Below is a small trained network, with its code and all its weights. Each question gives an input and a class and asks what happens when units are switched off, that is, made to give their printed mean instead of their output.

import numpy as np


def w(rows, s, z=0):
    codes = np.array(rows[::2]) - 128.0
    scale = np.full(codes.shape[1], s)
    scale[-1] = z or s
    return codes * scale


def f(y):
    return y / 2 * (1 + np.tanh(0.7978845608 * (y + 0.044715 * y**3)))


def log_softmax(a):
    a = a - a.max(-1, keepdims=True)
    return a - np.log(np.exp(a).sum(-1, keepdims=True))


def net(x, mask):
    res = np.array(x, float).reshape(1, 8) / 4 @ E
    y = f(res @ A[0][:, :-1].T + A[0][:, -1])
    res = res + np.where(mask, y, B[0][:, -1]) @ B[0][:, :-1]
    return log_softmax(res[-1] @ U[:, :-1].T + U[:, -1])


A, B = {}, {}
E = w([
[22,254,152,186,94,164,77],'x0',
[115,39,185,132,85,166,44],'x1',
[164,128,126,92,194,149,106],'x2',
[96,76,114,221,53,80,203],'x3',
[146,93,95,117,222,68,218],'x4',
[41,65,181,225,168,83,148],'x5',
[245,106,34,189,128,220,153],'x6',
[102,175,118,163,182,140,136],'x7',
],0.0078)
A[0] = w([
[193,99,51,209,78,178,153,103],'n1',
[65,208,111,135,152,24,251,60],'n2',
[39,130,165,196,179,85,166,193],'n3',
[133,10,182,47,48,97,90,4],'n4',
[218,120,39,163,114,196,153,113],'n5',
[100,185,165,114,75,159,46,70],'n6',
[60,242,165,140,75,158,30,175],'n7',
[96,243,157,104,51,160,24,131],'n8',
[147,164,112,57,233,130,169,190],'n9',
[73,162,97,121,166,61,202,57],'n10',
[15,144,196,233,148,126,126,106],'n11',
[89,14,216,132,61,74,89,182],'n12',
[105,216,131,128,88,166,72,39],'n13',
[111,254,127,98,65,194,62,162],'n14',
[41,123,204,223,140,150,151,52],'n15',
[150,100,124,95,121,158,168,146],'n16',
[198,155,135,41,237,177,107,64],'n17',
[120,161,126,124,138,96,183,12],'n18',
[46,99,173,205,134,126,109,39],'n19',
[122,182,132,129,101,143,96,23],'n20',
[75,240,160,136,79,153,34,132],'n21',
[63,129,209,198,124,126,91,241],'n22',
[84,251,137,111,69,185,32,92],'n23',
[62,100,173,203,126,132,115,61],'n24',
[43,102,162,227,138,123,108,46],'n25',
[195,80,74,177,58,180,147,133],'n26',
[185,128,111,8,244,187,69,45],'n27',
[204,107,46,217,73,191,177,100],'n28',
[104,184,81,67,197,46,237,45],'n29',
],0.0074,0.0028)
B[0] = w([
[157,63,142,206,174,159,203,209],'n1',
[129,202,147,161,32,43,180,215],'n2',
[86,154,79,182,107,69,96,216],'n3',
[119,15,221,3,104,106,115,196],'n4',
[202,112,155,195,152,170,164,217],'n5',
[90,146,154,112,109,153,185,199],'n6',
[5,175,122,110,156,196,171,254],'n7',
[58,185,174,94,158,210,175,245],'n8',
[207,214,120,121,103,107,88,205],'n9',
[131,168,141,139,87,77,131,179],'n10',
[46,125,35,186,161,102,75,223],'n11',
[55,25,146,77,87,85,102,232],'n12',
[101,157,135,96,134,176,152,189],'n13',
[97,230,193,92,175,231,161,241],'n14',
[89,111,54,179,161,98,76,197],'n15',
[168,112,146,128,129,128,131,153],'n16',
[212,161,60,101,152,152,53,201],'n17',
[130,144,142,137,101,108,134,139],'n18',
[75,76,82,156,151,101,94,185],'n19',
[126,146,147,116,120,153,132,148],'n20',
[27,170,139,110,140,183,160,238],'n21',
[41,89,84,147,168,120,123,221],'n22',
[60,197,174,86,161,235,161,242],'n23',
[103,82,79,135,155,107,105,179],'n24',
[96,84,60,186,161,98,55,193],'n25',
[147,62,148,152,169,172,177,207],'n26',
[203,143,63,88,175,164,16,215],'n27',
[163,61,153,206,153,155,210,222],'n28',
[188,215,175,122,46,70,135,208],'n29',
],0.0074,0.0095)
U = w([
[163,234,135,158,30,21,177,28],'0',
[242,178,72,81,166,160,2,237],'1',
[103,5,198,19,76,82,96,2],'2',
[199,65,125,222,147,175,235,110],'3',
[41,212,146,108,146,228,159,196],'4',
[46,98,38,203,144,75,69,140],'5',
],0.0067,0.0009)

Each question gives the input, the list of numbers given to net, and the class t.
The units are the neurons (one row each of A and B). Each row of codes is followed by its name. A weight is (code - 128) times the scale printed after its matrix; where a second scale follows, it is the last column's (A, B and U).
mask holds one flag per neuron, in row order. A switched-off neuron (its flag False) gives its mean, the last column of its row in B, instead of its output. The means were averaged over made-up inputs and are rounded, as every weight is.
A unit's drop is (log p(t) with every unit on - log p(t) with that unit switched off) / (log p(t) with every unit on - log p(t) with every unit switched off).
The circuit of an input: a set's keep is (log p(t) with only the set's units on - log p(t) with every unit switched off) / (log p(t) with every unit on - log p(t) with every unit switched off). Starting from the 12 units with the biggest drops (on a tie, the unit counted first), units are removed one at a time, each time the one whose removal leaves the highest keep (on an exact tie, the one counted first), for as long as the keep stays at least 0.8.
units of the circuit, in order: the units of the circuit, biggest drop first
k most important neurons: the k neurons with the biggest drops, biggest first
drop when u is switched off: that unit's drop, to one decimal
input [1,-1,6,-8,-5,3,5,3], class 1: units of the circuit, in order : (n27)
input [2,-7,0,-4,2,7,-2,3], class 0: units of the circuit, in order : (n2, n29)
input [-1,-3,2,8,8,6,1,-8], class 0: units of the circuit, in order : (n2, n29)
input [-5,5,1,-8,4,6,-5,3], class 1: units of the circuit, in order : (n27, n17)
input [-4,-5,-5,-2,-5,-8,1,-1], class 1: units of the circuit, in order : (n7, n27)
input [-1,3,2,7,-5,2,4,5], class 3: units of the circuit, in order : (n28, n1)
input [-1,7,-2,3,-6,-4,0,-7], class 2: 2 most important neurons : (n4, n12)
input [3,8,-5,7,-6,1,1,-6], class 5: 2 most important neurons : (n11, n25)
input [5,2,6,2,-5,4,8,-2], class 3: units of the circuit, in order : (n28, n1)
input [-2,-3,-2,-1,1,-8,4,6], class 1: 3 most important neurons : (n27, n17, n9)
input [-8,1,-8,2,-7,0,2,-6], class 2: drop when n12 is switched off : 0.4
input [-2,7,2,-2,5,-5,-4,-6], class 2: drop when n4 is switched off : 0.8
input [4,1,3,6,-7,-3,8,-8], class 3: drop when n28 is switched off : 0.2
input [-7,-1,4,8,-4,-5,-2,-2], class 2: units of the circuit, in order : (n4)
